Below are the code and all the weights of a small trained network. Each question names an input and a target symbol and asks about switching units off, where a switched-off unit gives its printed mean instead of its output.

import numpy as np


def w(rows, s, z=0):
    codes = np.array(rows[::2]) - 128.0
    scale = np.full(codes.shape[1], s)
    scale[-1] = z or s
    return codes * scale


def f(y):
    return np.maximum(y, 0)


def softmax(a):
    e = np.exp(a - a.max(-1, keepdims=True))
    return e / e.sum(-1, keepdims=True)


def log_softmax(a):
    a = a - a.max(-1, keepdims=True)
    return a - np.log(np.exp(a).sum(-1, keepdims=True))


def net(x, mask):
    ids = ['βδθξστφψω'.index(c) for c in x.split()]
    T = len(ids)
    res = E[ids] + P[:T]
    u = 0
    for l in range(2):
        q, k, v = (res @ M[l].T for M in (Q, K, V))
        z = softmax(np.where(np.tri(T) > 0, q @ k.T / 2**0.5, -1e9)) @ v
        res = res + np.where(mask[u], z, O[l][:, -1]) @ O[l][:, :-1]
        u += 1
        y = f(res @ A[l][:, :-1].T + A[l][:, -1])
        res = res + np.where(mask[u : u + 4], y, B[l][:, -1]) @ B[l][:, :-1]
        u += 4
    return log_softmax(res[-1] @ U[:, :-1].T + U[:, -1])


Q, K, V, O, A, B = {}, {}, {}, {}, {}, {}
E = w([
[70,156,174,44,179],'β',
[73,82,123,150,75],'δ',
[217,131,186,152,171],'θ',
[249,162,32,70,82],'ξ',
[110,135,153,154,141],'σ',
[77,65,72,142,112],'τ',
[105,96,103,109,182],'φ',
[119,181,12,70,157],'ψ',
[59,75,67,111,143],'ω',
],0.015)
P = w([
[72,247,131,242,97],'0',
[119,191,160,150,172],'1',
[146,145,128,139,189],'2',
[138,115,89,140,164],'3',
[149,60,68,180,110],'4',
[140,101,137,81,124],'5',
[161,94,133,73,146],'6',
[155,99,143,35,146],'7',
[166,118,171,2,174],'8',
],0.0063)
Q[0] = w([
[113,2,177,126,110],'0.h0',
[114,112,145,30,204],'0.h0',
],0.0047)
K[0] = w([
[114,160,244,41,128],'0.h0',
[44,191,195,2,210],'0.h0',
],0.0044)
V[0] = w([
[138,103,252,128,93],'0.h0',
[199,166,187,190,242],'0.h0',
],0.0044)
O[0] = w([
[103,124,196,145,10,76],'0.h0',
[85,80,152,2,121,250],'0.h0',
],0.0073,0.0022)
A[0] = w([
[37,49,122,96,133,242],'0.n0',
[138,96,132,143,207,255],'0.n1',
[167,255,121,193,189,145],'0.n2',
[52,144,150,193,121,137],'0.n3',
],0.0066,0.0027)
B[0] = w([
[94,129,181,212,254,249],'0.n0',
[59,46,198,157,111,255],'0.n1',
[21,192,99,148,2,183],'0.n2',
[195,140,104,38,163,148],'0.n3',
],0.0073,0.0046)
Q[1] = w([
[151,132,167,113,84],'1.h0',
[140,139,2,108,98],'1.h0',
],0.0074)
K[1] = w([
[234,90,150,79,31],'1.h0',
[111,25,3,116,173],'1.h0',
],0.0045)
V[1] = w([
[135,148,122,79,90],'1.h0',
[2,129,128,130,189],'1.h0',
],0.0082)
O[1] = w([
[113,203,116,119,167,84],'1.h0',
[106,84,107,130,1,254],'1.h0',
],0.0098,0.0051)
A[1] = w([
[34,142,110,134,245,144],'1.n0',
[20,76,194,124,167,252],'1.n1',
[39,190,209,254,167,162],'1.n2',
[96,77,159,229,76,202],'1.n3',
],0.006,0.0019)
B[1] = w([
[66,172,143,190,61,166],'1.n0',
[255,139,167,190,140,254],'1.n1',
[55,207,143,154,3,172],'1.n2',
[159,231,209,144,140,222],'1.n3',
],0.0085,0.008)
U = w([
[68,171,201,198,45,155],'β',
[204,34,209,155,173,170],'δ',
[80,119,129,118,126,61],'θ',
[166,228,70,115,173,114],'ξ',
[107,143,114,111,123,84],'σ',
[133,126,88,130,94,80],'τ',
[168,134,78,109,84,84],'φ',
[3,118,67,87,115,253],'ψ',
[108,115,90,113,60,103],'ω',
],0.0073,0.0062)

Each question gives the input, a string of symbols that net reads in full, and the target symbol t.
The units are the heads (2 rows each of Q, K, V and O) and the neurons (one row each of A and B). Each row of codes is followed by its name. A weight is (code - 128) times the scale printed after its matrix; where a second scale follows, it is the last column's (O, A, B and U).
mask holds one flag per unit, layer by layer, with each layer's heads first. A switched-off unit (its flag False) gives its mean, the last column of its rows in O or B, instead of its output. The means were averaged over made-up inputs and are rounded, as every weight is.
A unit's drop is (log p(t) with every unit on - log p(t) with that unit switched off) / (log p(t) with every unit on - log p(t) with every unit switched off).
The circuit of an input: a set's keep is (log p(t) with only the set's units on - log p(t) with every unit switched off) / (log p(t) with every unit on - log p(t) with every unit switched off). Starting from all 10 units, units are removed one at a time, each time the one whose removal leaves the highest keep (on an exact tie, the one counted first), for as long as the keep stays at least 0.8.
units of the circuit, in order: the units of the circuit, biggest drop first
most important unit: the unit with the biggest drop
k most important neurons: the k neurons with the biggest drops, biggest first
top k neurons in layer l: the k neurons of layer l with the biggest drops, biggest first
drop of u: that unit's drop, to one decimal
input φ ψ θ ξ σ θ ξ ξ, target ξ: most important unit	1.h0
input ξ ξ θ φ, target β: top 2 neurons in layer 0	(0.n0 0.n1)
input δ φ φ φ δ σ θ δ, target δ: units of the circuit, in order	(1.n1 0.n0)
input ω φ β θ τ ω, target δ: 2 most important neurons	(1.n1 0.n2)
input θ θ θ θ ω, target β: 3 most important neurons	(0.n0 1.n0 1.n2)
input δ φ θ φ τ ξ φ τ, target δ: units of the circuit, in order	(1.n1 0.n0)
input ξ δ θ, target β: 4 most important neurons	(0.n2 1.n2 0.n1 0.n3)
input δ θ ξ, target ξ: units of the circuit, in order	(1.h0 0.n1)
input ξ φ ξ σ θ ψ, target ψ: 2 most important neurons	(1.n1 1.n3)
input ψ ψ θ, target β: 2 most important neurons	(0.n2 0.n1)
input ψ θ ψ, target ψ: top 2 neurons in layer 0	(0.n2 0.n0)
input τ φ θ φ φ τ, target δ: drop of 0.n0	0.3
input φ ω δ θ φ θ δ, target δ: drop of 0.n2	0.5
input ξ θ ω, target β: most important unit	0.n0
input δ ξ φ, target β: drop of 1.n2	0.3
